How the points are linked:
soru: σ>zete, ρ>., ω>kepu, τ>fibu, ψ>dado, α>labu
moru: σ>mumu, ρ>., ω>keke, τ>nefi, ψ>libi, α>resi
dado: σ>lazo, ρ>., ω>kedi, τ>soru, ψ>ripe, α>gupo
duno: σ>mige, ρ>., ω>ripe, τ>gupo, ψ>., α>gako
gido: σ>bemu, ρ>libi, ω>nare, τ>mumu, ψ>., α>dovo
sife: σ>feve, ρ>tabi, ω>gulu, τ>nelo, ψ>gesi, α>neno
taku: σ>pibu, ρ>sodu, ω>rasu, τ>., ψ>muma, α>lebu
malo: σ>razu, ρ>nosa, ω>misa, τ>., ψ>nelo, α>pigu
tizu: σ>gesi, ρ>., ω>leru, τ>tabi, ψ>., α>nesa
nogo: σ>supi, ρ>., ω>nefi, τ>kesi, ψ>resi, α>dazo
pibu: σ>., ρ>taku, ω>buna, τ>., ψ>goke, α>mupi
razu: σ>., ρ>malo, ω>dufe, τ>., ψ>kabe, α>somu
ripe: σ>liko, ρ>., ω>gako, τ>dado, ψ>., α>duno
suno: σ>., ρ>liko, ω>peku, τ>zave, ψ>., α>nune
nile: σ>neno, ρ>., ω>tabi, τ>veka, ψ>nesa, α>mezo
taso: σ>., ρ>koru, ω>kabe, τ>somu, ψ>teza, α>nava
dazo: σ>bupa, ρ>., ω>nogo, τ>gevo, ψ>keke, α>nefi
sabi: σ>., ρ>zefa, ω>fipe, τ>., ψ>guku, α>goda
mumu: σ>keza, ρ>moru, ω>beka, τ>muma, ψ>gido, α>mivo
buge: σ>fipe, ρ>zasi, ω>fasa, τ>., ψ>tofi, α>zefa
fipe: σ>., ρ>buge, ω>goda, τ>., ψ>boti, α>sabi
rigi: σ>., ρ>gulu, ω>teza, τ>nava, ψ>levi, α>feve
beka: σ>vuzo, ρ>keke, ω>mivo, τ>bupa, ψ>nare, α>mumu
dovo: σ>riba, ρ>dasi, ω>gido, τ>mivo, ψ>., α>nare
bave: σ>mefo, ρ>gupo, ω>lazo, τ>tofi, ψ>mige, α>zeno
feve: σ>., ρ>sife, ω>rigi, τ>kabe, ψ>sazu, α>teza
zeno: σ>fefu, ρ>kedi, ω>bave, τ>pubu, ψ>zado, α>lazo
gako: σ>zado, ρ>., ω>duno, τ>kedi, ψ>., α>ripe
gesi: σ>sazu, ρ>tizu, ω>toda, τ>sife, ψ>., α>lovi
nune: σ>., ρ>mige, ω>suno, τ>mefo, ψ>., α>peku
zave: σ>., ρ>lazo, ω>fefu, τ>mepe, ψ>suno, α>mefo
midi: σ>., ρ>supi, ω>goke, τ>mupi, ψ>bara, α>delu
buti: σ>nelo, ρ>., ω>sisi, τ>nosa, ψ>tabi, α>veka
dufe: σ>., ρ>misa, ω>somu, τ>., ψ>nava, α>razu
supi: σ>midi, ρ>nogo, ω>muma, τ>lebu, ψ>mivo, α>bupa
liko: σ>suno, ρ>ripe, ω>zado, τ>lazo, ψ>., α>mige
buna: σ>., ρ>rasu, ω>mupi, τ>., ψ>delu, α>pibu
sodu: σ>taku, ρ>., ω>gevo, τ>., ψ>nefi, α>kesi
sazu: σ>., ρ>gesi, ω>levi, τ>feve, ψ>., α>ruvo
riba: σ>., ρ>dovo, ω>bemu, τ>bara, ψ>., α>feke
rasu: σ>buna, ρ>gevo, ω>lebu, τ>., ψ>bupa, α>taku
nava: σ>., ρ>suru, ω>taso, τ>dufe, ψ>rigi, α>kabe
bara: σ>., ρ>mivo, ω>keza, τ>midi, ψ>riba, α>vuzo
delu: σ>., ρ>bupa, ω>midi, τ>buna, ψ>vuzo, α>goke
toda: σ>levi, ρ>leru, ω>lovi, τ>gulu, ψ>., α>gesi
bupa: σ>delu, ρ>dazo, ω>supi, τ>rasu, ψ>beka, α>muma
kesi: σ>lebu, ρ>., ω>sodu, τ>., ψ>nogo, α>gevo
pubu: σ>guku, ρ>kepu, ω>tofi, τ>zefa, ψ>zeno, α>zete
nesa: σ>lovi, ρ>., ω>tizu, τ>nile, ψ>., α>leru
peku: σ>., ρ>zado, ω>nune, τ>fefu, ψ>., α>suno
fibu: σ>fasa, ρ>., ω>leka, τ>., ψ>soru, α>zasi
mezo: σ>gulu, ρ>., ω>nile, τ>sisi, ψ>leru, α>tabi
labu: σ>tofi, ρ>., ω>soru, τ>zasi, ψ>gupo, α>kepu
teza: σ>., ρ>neno, ω>feve, τ>taso, ψ>ruvo, α>rigi
zefa: σ>sabi, ρ>leka, ω>buge, τ>., ψ>pubu, α>fasa
nelo: σ>kabe, ρ>buti, ω>suru, τ>malo, ψ>sife, α>koru
gulu: σ>rigi, ρ>mezo, ω>neno, τ>suru, ψ>toda, α>sife
misa: σ>dufe, ρ>nana, ω>pigu, τ>., ψ>suru, α>malo
leka: σ>zefa, ρ>., ω>zasi, τ>., ψ>kepu, α>fibu
guku: σ>., ρ>pubu, ω>boti, τ>sabi, ψ>fefu, α>mepe
tofi: σ>boti, ρ>labu, ω>zete, τ>buge, ψ>bave, α>pubu
rabi: σ>pigu, ρ>., ω>nosa, τ>., ψ>veka, α>nana
kabe: σ>., ρ>nelo, ω>nava, τ>razu, ψ>feve, α>taso
lovi: σ>ruvo, ρ>nesa, ω>gesi, τ>neno, ψ>., α>toda
resi: σ>mivo, ρ>., ω>moru, τ>nogo, ψ>dasi, α>keke
koru: σ>taso, ρ>veka, ω>nelo, τ>pigu, ψ>neno, α>suru
nosa: σ>malo, ρ>., ω>nana, τ>., ψ>buti, α>rabi
keke: σ>beka, ρ>., ω>resi, τ>dazo, ψ>mubo, α>moru
muma: σ>goke, ρ>nefi, ω>bupa, τ>taku, ψ>mumu, α>supi
bemu: σ>., ρ>gido, ω>feke, τ>keza, ψ>., α>riba
suru: σ>nava, ρ>sisi, ω>koru, τ>misa, ψ>gulu, α>nelo
goda: σ>., ρ>fasa, ω>sabi, τ>., ψ>mepe, α>fipe
fasa: σ>goda, ρ>fibu, ω>zefa, τ>., ψ>zete, α>buge
leru: σ>toda, ρ>., ω>nesa, τ>mezo, ψ>., α>tizu
zado: σ>peku, ρ>gako, ω>mige, τ>zeno, ψ>., α>liko
mivo: σ>bara, ρ>resi, ω>mumu, τ>supi, ψ>dovo, α>beka
mupi: σ>., ρ>lebu, ω>pibu, τ>., ψ>midi, α>buna
lazo: σ>zave, ρ>dado, ω>zeno, τ>zete, ψ>liko, α>bave
nefi: σ>muma, ρ>., ω>dazo, τ>sodu, ψ>moru, α>nogo
pigu: σ>somu, ρ>rabi, ω>malo, τ>., ψ>koru, α>misa
kedi: σ>zeno, ρ>., ω>gupo, τ>kepu, ψ>gako, α>dado
feke: σ>., ρ>nare, ω>riba, τ>vuzo, ψ>., α>bemu
nare: σ>feke, ρ>mubo, ω>dovo, τ>beka, ψ>., α>gido
keza: σ>., ρ>mumu, ω>vuzo, τ>goke, ψ>bemu, α>bara
goke: σ>., ρ>muma, ω>delu, τ>pibu, ψ>keza, α>midi
kepu: σ>pubu, ρ>., ω>labu, τ>leka, ψ>kedi, α>soru
mubo: σ>nare, ρ>., ω>dasi, τ>keke, ψ>., α>libi
zasi: σ>buge, ρ>., ω>fibu, τ>., ψ>labu, α>leka
nana: σ>misa, ρ>., ω>rabi, τ>., ψ>sisi, α>nosa
neno: σ>teza, ρ>nile, ω>sife, τ>koru, ψ>lovi, α>gulu
boti: σ>., ρ>tofi, ω>mepe, τ>fipe, ψ>mefo, α>guku
ruvo: σ>., ρ>lovi, ω>sazu, τ>teza, ψ>., α>levi
tabi: σ>sife, ρ>., ω>mezo, τ>buti, ψ>tizu, α>nile
gevo: σ>rasu, ρ>., ω>kesi, τ>., ψ>dazo, α>sodu
mepe: σ>., ρ>zete, ω>guku, τ>goda, ψ>zave, α>boti
fefu: σ>., ρ>zeno, ω>mefo, τ>guku, ψ>peku, α>zave
mefo: σ>., ρ>bave, ω>zave, τ>boti, ψ>nune, α>fefu
somu: σ>., ρ>pigu, ω>razu, τ>., ψ>taso, α>dufe
veka: σ>koru, ρ>., ω>buti, τ>rabi, ψ>nile, α>sisi
mige: σ>nune, ρ>duno, ω>liko, τ>bave, ψ>., α>zado
levi: σ>., ρ>toda, ω>ruvo, τ>rigi, ψ>., α>sazu
gupo: σ>bave, ρ>., ω>dado, τ>labu, ψ>duno, α>kedi
vuzo: σ>., ρ>beka, ω>bara, τ>delu, ψ>feke, α>keza
libi: σ>gido, ρ>., ω>mubo, τ>moru, ψ>., α>dasi
dasi: σ>dovo, ρ>., ω>libi, τ>resi, ψ>., α>mubo
zete: σ>mepe, ρ>soru, ω>pubu, τ>fasa, ψ>lazo, α>tofi
sisi: σ>suru, ρ>., ω>veka, τ>nana, ψ>mezo, α>buti
lebu: σ>mupi, ρ>kesi, ω>taku, τ>., ψ>supi, α>rasu

The rows follow the links: the fewer symbols apart two points are, the more alike their rows tend to be.

Each row is also shifted at random along 6 hidden directions that mean nothing.

Some points, each with a row of numbers:
gesi [-90,-64,-70,31,68,192,-31,-35,-21,-1,-36,-37,40,63,23,-80,113,-22,48,16,-49,-101,11,34,15,-176,44,11,75,62,103,63,89,-90,71,-141,3,-83,-6,-78,69,-68,95,-78,46,29,-25,-1,15]
rabi [239,24,-92,-170,-16,-50,125,26,8,-201,77,-137,-50,-107,-22,-72,-71,-18,27,11,91,12,64,115,-51,-105,-36,94,61,13,0,-60,17,-13,-28,14,-41,60,-43,-21,43,135,-70,78,-43,-39,-104,72,3]
peku [-112,65,75,13,10,80,41,42,-13,-50,-22,17,95,-32,-23,138,-13,84,39,-43,20,-35,31,-51,-102,-42,-129,-56,-100,-91,-8,4,37,95,80,-27,8,-8,4,-126,-114,-20,37,5,69,-63,-5,-36,-37]
suno [99,10,102,119,22,-15,-83,-103,32,178,-31,74,74,28,3,-24,61,57,57,-40,-63,-58,20,-139,-1,26,-7,25,-157,0,63,86,16,-72,83,25,12,-75,122,-19,-79,-113,-6,-59,-37,2,110,-160,-2]
dovo [-284,-105,37,-6,-70,100,24,2,-82,-25,151,-56,-14,42,14,32,73,101,-19,-49,39,-32,-23,-38,-40,130,-110,-102,-132,41,82,85,72,30,-29,-74,17,-21,11,70,48,-122,29,91,13,18,-6,3,9]
keza [-8,13,81,-1,106,-34,-131,-44,57,175,14,202,22,107,91,-119,80,69,6,-51,-17,-20,-149,-145,-28,-16,-47,-40,-130,26,114,11,3,-2,-43,-63,14,147,-47,-59,-111,-100,57,-108,93,3,5,17,15]
bemu [-14,-3,71,44,34,126,-21,25,-12,-43,45,36,41,58,21,14,-7,118,41,-49,46,-66,-38,-96,-63,12,-77,-58,-154,-28,111,23,20,114,-23,-73,21,63,-76,-49,-79,-94,84,6,124,11,-2,57,-44]
moru [94,91,14,-51,-32,52,124,58,-248,-36,48,43,-34,175,196,-93,-43,-130,-41,8,71,139,-154,59,-35,73,0,228,33,-144,-56,-15,92,87,-58,-48,107,-38,-294,225,-10,83,-44,1,197,-55,-137,-1,-83]
gulu [-37,-74,20,-12,51,-125,114,-68,15,-58,125,-3,-58,-148,-5,-86,126,-12,-120,-67,-55,-8,161,-42,33,9,-21,-68,-117,115,83,28,14,-121,60,53,-13,25,176,-58,-18,17,-16,224,-108,-14,89,-114,100]
nune [256,-77,120,88,63,5,-109,-9,62,80,-37,30,72,89,60,-37,216,1,45,-36,0,-121,-95,-98,51,-100,-29,-84,-90,-1,61,158,121,-30,63,-58,-116,-13,-21,-97,-72,-171,57,7,-27,-37,33,-74,-40]
sisi [-499,-126,-172,-102,21,20,-96,-136,-33,224,-163,103,-30,29,16,-74,53,-16,91,95,-131,142,-86,27,-54,101,97,114,144,114,-56,-37,95,-201,-25,-51,248,-29,-163,129,77,-125,-52,-273,54,70,-16,-3,-50]
nosa [195,-101,-62,-88,-29,-45,107,83,20,-242,51,-197,-87,-96,-59,17,38,-48,-46,14,78,-6,51,123,47,-80,-7,-108,88,96,-47,-16,18,-47,-28,-3,-121,44,15,-73,97,94,-40,208,-106,-6,-19,92,10]
gido [68,-33,39,-28,1,73,43,31,-94,-67,161,-41,52,55,-44,50,38,139,-50,-66,48,29,7,3,-24,-7,-137,-66,-154,-48,104,51,6,76,-4,-110,-64,93,8,-20,-38,-51,35,185,117,39,-44,50,48]
gupo [-153,-48,3,56,-34,-33,5,-13,-7,74,-24,-15,57,24,-38,42,100,-62,-88,49,-111,102,-24,119,81,1,-22,-48,109,-9,-128,84,-37,-88,56,-68,-11,-65,11,-25,19,-10,-79,49,-42,88,-44,-24,-16]
pubu [159,33,18,-44,30,-94,-19,44,13,-4,-68,3,40,-46,88,41,-50,-11,21,29,98,77,-84,21,-54,-100,-37,89,-13,-127,-31,-19,159,32,25,9,9,75,-219,29,-167,-73,-62,-1,14,-104,-129,-35,-109]
lovi [-227,-49,-85,-118,114,39,-51,-104,-101,122,-72,87,58,47,-38,-50,92,7,16,-32,-78,129,54,-75,-109,-103,-81,55,-69,20,30,20,83,-87,131,-55,86,63,74,-80,-35,-26,33,-23,166,40,25,-60,105]
nana [18,-41,-111,-155,-33,-145,117,-47,30,-94,61,-138,-60,-147,-80,-16,-13,-40,-30,9,-6,13,75,81,-2,-26,-29,11,19,91,-5,-46,-48,-99,33,113,-56,40,102,0,98,99,-87,89,-123,22,-6,6,98]
teza [442,41,26,133,116,27,-26,-83,74,88,-27,179,-15,-3,34,-149,-14,55,16,-46,-96,-19,77,-136,56,-21,60,69,-90,84,142,-27,-43,-21,-26,-9,105,36,27,-110,-121,20,99,-148,97,15,67,-46,32]
goke [-219,253,53,8,-54,125,61,103,-68,-78,-81,93,37,16,24,155,-310,-54,38,2,85,23,96,-94,-115,117,24,113,15,-247,-86,-203,-127,266,-76,78,79,-74,55,75,-49,189,112,-51,189,-35,24,57,25]
bara [-58,61,92,52,2,-52,-57,-51,68,86,78,124,18,30,28,-80,30,24,-10,-66,-30,-119,-10,-95,41,59,35,-19,-126,11,90,24,-98,36,-46,76,-31,22,115,2,-22,-48,81,-26,-22,-31,60,-37,40]
nogo [61,91,-15,22,-121,-96,81,-55,-47,20,134,-83,18,24,-28,32,-141,-115,-43,6,-15,63,76,66,113,122,82,186,-17,-18,-13,-61,-176,30,-14,65,14,-37,146,218,119,141,-84,83,-56,93,-5,-48,108]
kabe [15,34,51,-41,12,-38,69,90,27,-134,-76,-42,-109,-42,85,47,-37,-94,-36,-49,125,-76,127,-74,-34,-112,58,-101,56,-82,-5,-112,85,83,7,75,-91,-64,64,-92,0,124,127,209,3,-122,72,18,55]
zado [185,185,18,43,-19,80,22,-57,25,-10,19,-36,224,-2,-62,6,-71,-38,71,30,-79,-67,110,61,-19,-154,-67,256,-65,-91,69,65,-106,47,175,-50,-43,-72,101,-60,-95,79,1,-110,34,55,-40,-133,-6]
koru [70,47,-111,-105,115,-26,-27,-37,39,-20,-49,59,-13,-89,2,-55,-69,-9,26,-4,30,27,67,-18,-37,-194,32,134,56,-8,70,-128,38,-61,48,-38,35,91,-42,-44,-65,75,40,-40,49,30,-53,37,34]
nefi [209,36,-58,-44,-15,-34,11,-4,-98,13,80,-19,-14,56,55,-30,-58,-33,-24,16,74,89,-101,82,38,5,21,116,39,-33,46,-13,27,36,-61,-69,20,90,-162,148,45,17,-72,28,68,34,-131,41,-28]
sodu [-133,48,-86,-184,38,-72,-8,5,-109,44,-17,-6,-2,61,-2,-14,-25,-46,-3,33,23,166,-150,50,-114,40,-46,93,73,-46,-122,-55,-47,-9,-48,44,3,70,-69,113,80,60,-95,-53,90,0,-67,77,30]
goda [222,16,61,6,6,-100,-59,20,41,39,-85,55,-57,1,105,-73,-6,20,108,26,55,-83,-102,-110,-51,86,40,-31,-79,11,-53,-4,94,9,-44,147,-4,-7,-68,50,-85,-96,-38,-142,-103,-126,37,-64,-89]
soru [37,-30,-32,9,-92,-55,71,23,7,-94,50,-116,-34,-71,24,46,-45,-5,-24,54,71,-3,-26,86,23,53,30,73,11,22,-4,-15,107,-19,-20,4,21,-50,-183,136,-11,-61,-99,22,-108,-29,-133,-41,-146]
resi [-191,-24,-2,-34,1,-84,-18,-112,-16,75,175,-5,30,57,12,-96,120,-22,-35,-7,-67,-9,-76,86,65,-2,-13,93,-61,63,79,92,-58,-123,11,-43,-21,83,-4,113,103,-65,-96,20,-49,59,-70,-3,31]
tabi [-271,-45,-110,25,9,119,37,-37,21,-62,26,-30,30,-71,-127,-9,72,-18,-26,45,-155,-4,73,160,58,-106,31,-11,203,97,15,30,-53,-130,65,-154,49,-41,18,-56,88,68,40,-33,-21,88,-53,94,20]
libi [205,-53,-29,17,-29,138,64,25,-133,-65,119,-41,38,98,21,0,36,49,-34,-11,59,55,-75,71,17,50,-72,59,-23,12,70,56,67,46,-45,-169,72,11,-114,115,20,-52,-32,41,126,32,-93,73,-55]
leru [257,-56,-74,66,-16,108,67,-108,-10,-11,125,-34,9,-1,-35,-91,29,-15,17,-9,-77,-52,89,83,96,12,41,146,-36,129,136,48,21,-108,36,-81,89,-75,44,87,77,-14,-9,-57,-40,67,-26,-83,10]
fibu [-107,-48,-41,-31,-120,-107,61,1,-20,-96,47,-142,-16,-135,-117,154,-43,40,-6,57,1,90,56,108,-19,109,-69,-72,46,28,-141,-15,-63,-56,-17,99,-6,-24,65,32,44,40,-166,78,-127,-2,-14,-1,-43]
dufe [32,-38,-54,11,11,22,-67,-15,84,24,-94,96,-78,-36,0,-87,-36,95,127,20,17,-95,-24,-95,-51,100,86,-84,0,123,48,-68,27,-46,-93,80,126,-24,-36,-39,21,-61,22,-231,-43,-49,104,46,-31]
mumu [-14,-44,47,-27,4,-13,62,60,-94,-78,149,61,-56,42,35,36,56,99,-133,-88,57,80,-81,-16,-36,45,-135,-146,-117,1,58,-10,18,112,-86,-98,-26,132,-104,-33,-70,-38,35,209,146,9,-54,73,-32]
labu [-234,-120,-23,8,-66,-66,15,63,-62,27,-84,-86,-26,-33,-72,204,22,-44,-132,62,6,197,-12,107,45,38,-16,-145,182,-48,-167,37,36,-31,-36,-9,-19,-18,10,28,4,-14,-73,182,-40,39,-21,10,-49]
tofi [-42,-84,22,107,-26,19,-70,64,124,-22,-89,-42,-20,-56,-19,141,24,58,-1,69,44,-25,-62,72,50,-47,56,-175,145,-2,-69,10,112,13,-47,-48,-45,-34,-163,-68,-51,-108,8,3,-94,-4,-30,69,-132]
guku [74,127,88,25,35,-85,-69,-16,87,72,-95,79,61,-63,35,51,-68,-4,37,0,30,-22,4,-79,-18,-94,-16,74,-44,-121,-18,-60,-27,60,46,83,-37,64,18,-76,-153,5,21,-44,-3,-33,-3,-59,-23]

From each start, follow one symbol. Which point do you reach?
Answers are names.
start [-202,-33,36,84,12,95,66,94,-30,-87,-102,79,-84,0,9,49,-19,33,-86,-15,-19,3,98,-86,-28,74,26,-215,51,9,-46,-56,45,72,-43,-19,67,-100,46,-131,-43,65,159,79,112,-88,123,10,6]
ψ sazu
start [60,34,68,17,-47,22,30,-42,-24,-46,71,-97,140,-17,6,46,26,0,68,13,-4,-124,61,35,-14,-31,-57,125,-134,-35,87,93,26,4,119,19,-53,-96,52,10,-39,-47,-46,-6,-80,-45,-7,-165,-17]
σ suno
start [56,27,123,150,-13,-76,-34,-80,103,153,7,107,61,-87,-57,18,10,71,-42,-14,-97,-22,107,-98,106,97,3,-87,-141,46,1,63,-125,-17,25,100,17,-17,220,-88,-100,-39,-4,29,-82,34,152,-137,10]
τ mepe
start [41,-25,-94,-114,34,-95,3,-55,56,-34,15,-23,-67,-107,-9,-120,-16,-29,90,-9,24,-72,35,-14,-40,-55,42,53,11,109,10,-58,-6,-105,-1,157,-12,26,64,-23,66,35,-54,-72,-127,-59,31,-25,49]
ψ suru
start [-2,5,-60,44,-59,4,6,-20,72,16,36,-25,106,-159,-191,141,-152,99,-53,83,-88,135,85,146,20,29,-31,38,115,-3,-47,-66,-115,25,19,-83,70,41,15,-15,-15,53,-118,-27,-45,151,-81,79,-29]
τ leka
start [111,-139,3,49,25,75,36,-97,-69,73,7,24,-29,29,1,-57,37,35,-20,-16,-60,19,100,-92,44,116,30,3,-102,137,92,40,82,-72,47,-20,158,-56,120,31,26,-65,33,-4,20,15,108,-112,69]
ω lovi
start [-75,-122,-80,9,-4,-42,-15,-68,128,-26,34,10,-93,-163,-69,-53,-34,49,28,12,-30,-92,117,-7,63,34,87,-50,-6,177,135,-44,51,-100,-44,-29,109,45,15,-9,28,-41,20,-43,-105,9,-3,4,10]
ψ gulu
start [72,-71,-60,34,-88,4,43,92,10,-65,-60,-142,-9,-58,-122,123,-55,-16,-40,58,11,80,18,142,48,85,-8,-92,156,-17,-190,-28,-63,7,-16,19,-42,-51,20,-3,51,31,-105,57,-76,24,20,69,-33]
ω fibu
start [-136,167,-38,-85,-68,-43,-9,-16,-59,74,-30,2,-4,63,37,-64,-174,-104,77,27,2,-7,-59,-26,-58,165,47,160,-25,-81,-92,-103,-185,81,-73,210,7,-58,78,177,100,85,-71,-174,-10,-24,53,10,72]
α rasu
start [158,-71,33,-7,31,-7,-102,49,69,30,-127,114,-48,-35,83,-9,26,135,98,42,95,-3,-148,-85,-88,54,-43,-120,5,27,-22,-13,129,41,-89,-19,91,52,-268,-95,-129,-154,-42,-229,5,-100,-9,54,-153]
ρ zefa
start [-170,-94,-13,61,23,66,-151,97,89,33,-222,107,-34,10,39,50,53,95,98,70,32,-63,-206,-69,-80,56,14,-213,116,47,-96,2,114,-11,-77,-26,60,-16,-245,-123,-49,-163,20,-226,-15,-115,6,111,-166]
ω goda
start [158,4,24,55,-9,34,68,73,-21,-30,-81,91,-94,-87,-17,115,-225,66,-44,-7,63,113,172,-151,-4,146,34,-75,-16,-34,-1,-168,27,121,-77,48,136,-1,99,-52,-139,121,142,92,115,-31,116,37,48]
ω kabe
start [64,14,8,54,-58,35,67,-10,35,-83,80,-169,109,-28,-131,112,65,-43,-38,42,-72,-15,100,183,84,-117,-38,23,7,-28,-8,104,-58,-46,137,-85,-115,-73,163,-36,39,28,-63,139,-83,114,-41,-38,14]
τ gupo
start [179,3,-21,51,-13,-47,-115,16,190,-1,-81,-47,56,-62,-88,-1,42,5,116,75,-41,-106,-46,104,48,-135,42,-32,126,35,-57,41,-113,-47,44,-2,-107,8,-1,-136,55,-22,-60,-183,-183,40,-47,80,-53]
ψ tofi
start [209,-135,-87,64,76,47,-62,24,69,-1,-122,50,-119,10,105,-108,56,-64,46,21,47,-61,-98,-12,67,-76,184,-72,185,105,103,-31,201,-77,-67,-113,58,4,-225,-26,70,-105,105,-95,-18,-21,-31,78,-60]
ψ sife
start [174,34,-79,-193,67,-62,23,-3,18,-44,-44,-1,-59,-75,-7,-78,-64,-3,40,-39,27,72,48,-17,-53,-96,-31,47,39,9,-46,-65,-38,-20,13,109,-20,117,77,-82,-15,119,-9,5,9,-30,20,45,99]
ρ rabi
